Below is a small trained network, with its code and all its weights. Each question gives an input and a class and asks what happens when units are switched off, that is, made to give their printed mean instead of their output.

import numpy as np


def w(rows, s, z=0):
    codes = np.array(rows[::2]) - 128.0
    scale = np.full(codes.shape[1], s)
    scale[-1] = z or s
    return codes * scale


def norm(h):
    return h / np.sqrt((h * h).mean(-1, keepdims=True) + 1e-5)


def f(y):
    return y / 2 * (1 + np.tanh(0.7978845608 * (y + 0.044715 * y**3)))


def log_softmax(a):
    a = a - a.max(-1, keepdims=True)
    return a - np.log(np.exp(a).sum(-1, keepdims=True))


def net(x, mask):
    res = np.array(x, float).reshape(1, 2) / 4 @ E
    u = 0
    for l in range(3):
        y = f(norm(res) @ A[l][:, :-1].T + A[l][:, -1])
        res = res + np.where(mask[u : u + 10], y, B[l][:, -1]) @ B[l][:, :-1]
        u += 10
    return log_softmax(norm(res)[-1] @ U[:, :-1].T + U[:, -1])


A, B = {}, {}
E = w([
[88,218,142],'x0',
[64,2,32],'x1',
],0.0088)
A[0] = w([
[170,88,121,174],'0.n1',
[33,124,169,151],'0.n2',
[167,153,113,146],'0.n3',
[64,95,114,252],'0.n4',
[38,154,80,125],'0.n5',
[51,176,109,89],'0.n6',
[140,139,93,63],'0.n7',
[2,194,127,68],'0.n8',
[122,86,148,42],'0.n9',
[189,80,141,35],'0.n10',
],0.019,0.0018)
B[0] = w([
[149,214,141,186],'0.n1',
[100,158,89,183],'0.n2',
[107,89,156,149],'0.n3',
[92,5,77,245],'0.n4',
[105,138,35,236],'0.n5',
[92,110,88,206],'0.n6',
[127,130,116,124],'0.n7',
[55,86,71,254],'0.n8',
[160,160,75,150],'0.n9',
[122,236,204,180],'0.n10',
],0.023,0.0073)
A[1] = w([
[54,95,149,130],'1.n1',
[73,207,109,223],'1.n2',
[36,135,165,7],'1.n3',
[50,174,162,170],'1.n4',
[196,31,249,92],'1.n5',
[189,114,146,69],'1.n6',
[149,118,168,92],'1.n7',
[147,156,156,191],'1.n8',
[135,152,97,212],'1.n9',
[183,171,160,52],'1.n10',
],0.019,0.0021)
B[1] = w([
[127,206,170,234],'1.n1',
[140,45,112,253],'1.n2',
[137,76,184,195],'1.n3',
[119,53,136,240],'1.n4',
[189,162,3,207],'1.n5',
[170,159,104,134],'1.n6',
[118,155,85,147],'1.n7',
[143,146,74,185],'1.n8',
[120,75,154,168],'1.n9',
[158,120,100,213],'1.n10',
],0.028,0.0061)
A[2] = w([
[32,163,167,154],'2.n1',
[249,90,135,120],'2.n2',
[171,91,62,169],'2.n3',
[97,102,127,140],'2.n4',
[137,158,157,254],'2.n5',
[71,104,148,128],'2.n6',
[90,106,77,158],'2.n7',
[91,81,171,106],'2.n8',
[154,211,187,238],'2.n9',
[160,57,56,191],'2.n10',
],0.018,0.0037)
B[2] = w([
[198,66,100,138],'2.n1',
[154,120,36,176],'2.n2',
[89,168,166,209],'2.n3',
[134,132,154,159],'2.n4',
[143,72,158,128],'2.n5',
[163,138,156,160],'2.n6',
[185,112,170,202],'2.n7',
[100,133,174,154],'2.n8',
[155,4,170,137],'2.n9',
[140,203,161,248],'2.n10',
],0.027,0.016)
U = w([
[222,224,44,167],'0',
[222,16,79,122],'1',
[30,40,55,163],'2',
[118,24,240,171],'3',
[126,125,141,9],'4',
[149,226,252,156],'5',
[35,217,118,87],'6',
],0.019,0.011)

Each question gives the input, the list of numbers given to net, and the class t.
The units are the neurons (one row each of A and B). Each row of codes is followed by its name. A weight is (code - 128) times the scale printed after its matrix; where a second scale follows, it is the last column's (A, B and U).
mask holds one flag per neuron, layer by layer. A switched-off neuron (its flag False) gives its mean, the last column of its row in B, instead of its output. The means were averaged over made-up inputs and are rounded, as every weight is.
A unit's drop is (log p(t) with every unit on - log p(t) with that unit switched off) / (log p(t) with every unit on - log p(t) with every unit switched off).
The circuit of an input: a set's keep is (log p(t) with only the set's units on - log p(t) with every unit switched off) / (log p(t) with every unit on - log p(t) with every unit switched off). Starting from the 12 units with the biggest drops (on a tie, the unit counted first), units are removed one at a time, each time the one whose removal leaves the highest keep (on an exact tie, the one counted first), for as long as the keep stays at least 0.8.
circuit, biggest first: the units of the circuit, biggest drop first
unit that matters most: the unit with the biggest drop
k most important neurons: the k neurons with the biggest drops, biggest first
top k neurons in layer l: the k neurons of layer l with the biggest drops, biggest first
drop when u is switched off: that unit's drop, to one decimal
input [-6,1], class 0: 2 most important neurons	[0.n8, 2.n2]
input [5,0], class 2: circuit, biggest first	[0.n8]
input [-7,3], class 0: 3 most important neurons	[0.n8, 0.n6, 0.n5]
input [-8,0], class 0: 2 most important neurons	[1.n2, 1.n1]
input [-2,2], class 5: top 2 neurons in layer 0	[0.n9, 0.n1]
input [-6,-1], class 1: 3 most important neurons	[0.n8, 0.n10, 0.n4]
input [1,8], class 6: top 3 neurons in layer 0	[0.n5, 0.n4, 0.n10]
input [2,8], class 6: top 3 neurons in layer 0	[0.n5, 0.n8, 0.n4]
input [-8,5], class 5: 2 most important neurons	[1.n1, 0.n4]
input [-5,-2], class 1: top 2 neurons in layer 0	[0.n10, 0.n4]
input [-6,3], class 0: 2 most important neurons	[0.n8, 0.n6]
input [-7,-2], class 1: top 2 neurons in layer 2	[2.n9, 2.n2]
input [7,-1], class 3: top 2 neurons in layer 2	[2.n2, 2.n7]
input [-2,3], class 5: unit that matters most	0.n9
input [1,3], class 6: drop when 1.n4 is switched off	0.3
input [6,2], class 2: drop when 1.n9 is switched off	0.0
input [-8,1], class 0: drop when 2.n2 is switched off	0.3
